Here is a tiny trained network, its code and every weight. The questions are about switching its units off for an input and a target symbol, where a switched-off unit gives its printed mean instead of its output.

import numpy as np


def w(rows, s, z=0):
    codes = np.array(rows[::2]) - 128.0
    scale = np.full(codes.shape[1], s)
    scale[-1] = z or s
    return codes * scale


def norm(h):
    return h / np.sqrt((h * h).mean(-1, keepdims=True) + 1e-5)


def f(y):
    return y / 2 * (1 + np.tanh(0.7978845608 * (y + 0.044715 * y**3)))


def softmax(a):
    e = np.exp(a - a.max(-1, keepdims=True))
    return e / e.sum(-1, keepdims=True)


def log_softmax(a):
    a = a - a.max(-1, keepdims=True)
    return a - np.log(np.exp(a).sum(-1, keepdims=True))


def net(x, mask):
    ids = ['ΛΞΣΨαβγδεζηθμτφω'.index(c) for c in x.split()]
    T = len(ids)
    res = E[ids] + P[:T]
    u = 0
    for l in range(2):
        q, k, v = (norm(res) @ M[l].T for M in (Q, K, V))
        z = softmax(np.where(np.tri(T) > 0, q @ k.T / 3**0.5, -1e9)) @ v
        res = res + np.where(mask[u], z, O[l][:, -1]) @ O[l][:, :-1]
        u += 1
        y = f(norm(res) @ A[l][:, :-1].T + A[l][:, -1])
        res = res + np.where(mask[u : u + 8], y, B[l][:, -1]) @ B[l][:, :-1]
        u += 8
    return log_softmax(norm(res)[-1] @ U[:, :-1].T + U[:, -1])


Q, K, V, O, A, B = {}, {}, {}, {}, {}, {}
E = w([
[105,128,96,126,143,91],'Λ',
[135,123,92,117,118,113],'Ξ',
[116,141,99,143,108,103],'Σ',
[162,154,109,150,112,123],'Ψ',
[68,142,92,166,142,47],'α',
[156,176,136,183,79,101],'β',
[109,189,109,147,70,139],'γ',
[101,222,134,114,88,134],'δ',
[84,189,168,110,111,95],'ε',
[97,47,108,101,137,127],'ζ',
[34,115,137,127,87,180],'η',
[164,118,211,170,122,196],'θ',
[229,171,221,229,111,156],'μ',
[108,116,106,233,200,199],'τ',
[4,61,189,146,147,80],'φ',
[135,99,202,198,147,93],'ω',
],0.022)
P = w([
[156,121,124,28,9,156],'0',
[129,111,130,83,9,156],'1',
[113,108,136,113,40,160],'2',
[107,120,129,166,76,162],'3',
[109,124,128,195,98,166],'4',
[115,135,135,242,161,167],'5',
],0.013)
Q[0] = w([
[76,242,162,112,82,130],'0.h0',
[124,62,247,88,150,153],'0.h0',
[91,75,134,230,84,174],'0.h0',
],0.014)
K[0] = w([
[106,149,217,97,160,137],'0.h0',
[183,5,98,107,175,133],'0.h0',
[33,159,199,240,180,211],'0.h0',
],0.015)
V[0] = w([
[127,124,12,158,154,177],'0.h0',
[154,4,108,93,137,161],'0.h0',
[59,219,182,102,96,220],'0.h0',
],0.016)
O[0] = w([
[124,139,71,211,60,146,83],'0.h0',
[116,74,146,133,52,174,82],'0.h0',
[100,250,147,127,154,146,249],'0.h0',
],0.015)
A[0] = w([
[205,151,8,78,184,114,88],'0.n0',
[125,75,61,81,120,107,165],'0.n1',
[118,114,132,149,197,142,211],'0.n2',
[141,124,123,91,163,224,2],'0.n3',
[117,145,107,181,108,129,103],'0.n4',
[217,80,83,186,90,59,55],'0.n5',
[202,128,137,164,55,144,143],'0.n6',
[147,198,38,92,102,25,208],'0.n7',
],0.016,0.0035)
B[0] = w([
[181,209,143,198,85,101,158],'0.n0',
[150,138,131,77,70,247,141],'0.n1',
[165,136,133,181,36,137,171],'0.n2',
[102,116,159,111,147,225,132],'0.n3',
[203,136,128,112,98,138,155],'0.n4',
[179,161,98,127,8,225,140],'0.n5',
[207,164,114,107,162,155,149],'0.n6',
[161,238,146,116,25,189,245],'0.n7',
],0.015,0.011)
Q[1] = w([
[38,162,49,116,72,146],'1.h0',
[100,179,249,161,27,181],'1.h0',
[64,84,206,95,113,106],'1.h0',
],0.02)
K[1] = w([
[136,129,201,166,123,182],'1.h0',
[106,78,138,251,190,104],'1.h0',
[150,130,172,75,141,88],'1.h0',
],0.026)
V[1] = w([
[4,149,45,108,89,109],'1.h0',
[137,183,29,120,214,211],'1.h0',
[187,142,84,90,100,39],'1.h0',
],0.037)
O[1] = w([
[3,131,97,143,117,67,2],'1.h0',
[52,155,136,157,164,201,70],'1.h0',
[161,155,36,116,170,140,44],'1.h0',
],0.032,0.018)
A[1] = w([
[87,135,137,147,109,184,255],'1.n0',
[138,84,144,203,98,150,151],'1.n1',
[148,59,130,113,95,168,115],'1.n2',
[115,172,54,100,118,105,31],'1.n3',
[174,158,57,95,145,116,251],'1.n4',
[116,96,117,152,109,10,6],'1.n5',
[155,172,154,172,115,91,111],'1.n6',
[116,148,167,118,255,76,101],'1.n7',
],0.037,0.0042)
B[1] = w([
[146,28,121,157,147,79,252],'1.n0',
[138,161,203,81,182,102,181],'1.n1',
[42,216,71,91,95,130,200],'1.n2',
[188,156,194,163,93,187,159],'1.n3',
[73,71,95,146,163,32,199],'1.n4',
[208,229,216,251,190,118,181],'1.n5',
[56,140,115,49,84,159,209],'1.n6',
[158,30,107,13,196,91,146],'1.n7',
],0.03,0.018)
U = w([
[117,36,98,115,83,120,164],'Λ',
[124,97,85,107,108,192,157],'Ξ',
[158,82,109,193,79,109,134],'Σ',
[162,127,66,163,165,120,189],'Ψ',
[153,125,87,160,47,165,156],'α',
[114,181,75,137,135,80,164],'β',
[107,183,129,209,110,185,118],'γ',
[90,208,148,123,208,141,94],'δ',
[129,114,146,79,213,79,155],'ε',
[95,146,116,58,69,138,160],'ζ',
[44,102,155,127,111,49,116],'η',
[127,92,254,80,95,133,5],'θ',
[200,176,148,110,142,201,103],'μ',
[158,63,172,183,155,168,105],'τ',
[164,173,190,171,110,67,105],'φ',
[192,60,125,91,102,76,180],'ω',
],0.018,0.011)

Each question gives the input, a string of symbols that net reads in full, and the target symbol t.
The units are the heads (3 rows each of Q, K, V and O) and the neurons (one row each of A and B). Each row of codes is followed by its name. A weight is (code - 128) times the scale printed after its matrix; where a second scale follows, it is the last column's (O, A, B and U).
mask holds one flag per unit, layer by layer, with each layer's heads first. A switched-off unit (its flag False) gives its mean, the last column of its rows in O or B, instead of its output. The means were averaged over made-up inputs and are rounded, as every weight is.
A unit's drop is (log p(t) with every unit on - log p(t) with that unit switched off) / (log p(t) with every unit on - log p(t) with every unit switched off).
The circuit of an input: a set's keep is (log p(t) with only the set's units on - log p(t) with every unit switched off) / (log p(t) with every unit on - log p(t) with every unit switched off). Starting from the 12 units with the biggest drops (on a tie, the unit counted first), units are removed one at a time, each time the one whose removal leaves the highest keep (on an exact tie, the one counted first), for as long as the keep stays at least 0.8.
circuit, biggest first: the units of the circuit, biggest drop first
unit that matters most: the unit with the biggest drop
top k neurons: the k neurons with the biggest drops, biggest first
k most important neurons of layer l: the k neurons of layer l with the biggest drops, biggest first
input Λ φ ζ, target φ: circuit, biggest first : 1.h0; 1.n5
input β ω θ γ Ξ, target θ: circuit, biggest first : 0.n3; 1.h0; 1.n5
input φ ω η, target ω: circuit, biggest first : 1.h0; 0.h0
input η γ ζ, target η: circuit, biggest first : 1.h0
input η ζ Σ δ, target ζ: top 2 neurons : 0.n7; 1.n6
input Ψ α τ α ζ, target τ: top 3 neurons : 1.n0; 0.n6; 0.n4
input ζ Ψ ζ Ψ, target ζ: 2 most important neurons of layer 0 : 0.n7; 0.n6
input φ μ ζ τ Λ β, target τ: circuit, biggest first : 1.h0; 1.n0; 1.n2
input Ψ δ ζ Σ, target ζ: circuit, biggest first : 1.n6; 1.n5
input Λ γ γ β, target γ: top 2 neurons : 0.n7; 1.n3
input Σ φ η, target φ: circuit, biggest first : 1.h0; 1.n5; 0.h0
input Σ α ε Ξ, target ε: circuit, biggest first : 0.h0; 1.n7
input θ γ Ψ τ η, target τ: top 2 neurons : 1.n0; 0.n4
input Ξ θ θ ζ, target θ: top 2 neurons : 1.n1; 0.n3
input τ Ξ ζ μ δ, target δ: circuit, biggest first : 0.h0; 1.h0
input ε γ Ψ μ, target μ: most important neuron of layer 1 : 1.n0
input Ψ ω Λ ζ, target ω: top 2 neurons : 0.n7; 1.n4
input η θ τ Ψ ω ε, target ε: top 2 neurons : 1.n7; 1.n0
input η ζ Ξ ζ α, target ζ: 2 most important neurons of layer 1 : 1.n6; 1.n5
input γ γ α, target γ: circuit, biggest first : 1.h0; 1.n3
input γ μ α Λ, target μ: 2 most important neurons of layer 0 : 0.n7; 0.n4
input Ξ μ Ψ δ, target μ: unit that matters most : 0.n7
input θ Λ ζ δ, target ζ: top 2 neurons : 0.n6; 0.n7
input Ξ α α, target α: top 2 neurons : 0.n7; 1.n3
input θ β θ, target θ: circuit, biggest first : 1.h0; 1.n5; 0.h0
input ω γ Ξ, target ω: circuit, biggest first : 0.n7; 1.h0; 1.n4; 1.n5
input γ β μ Λ, target μ: circuit, biggest first : 1.h0
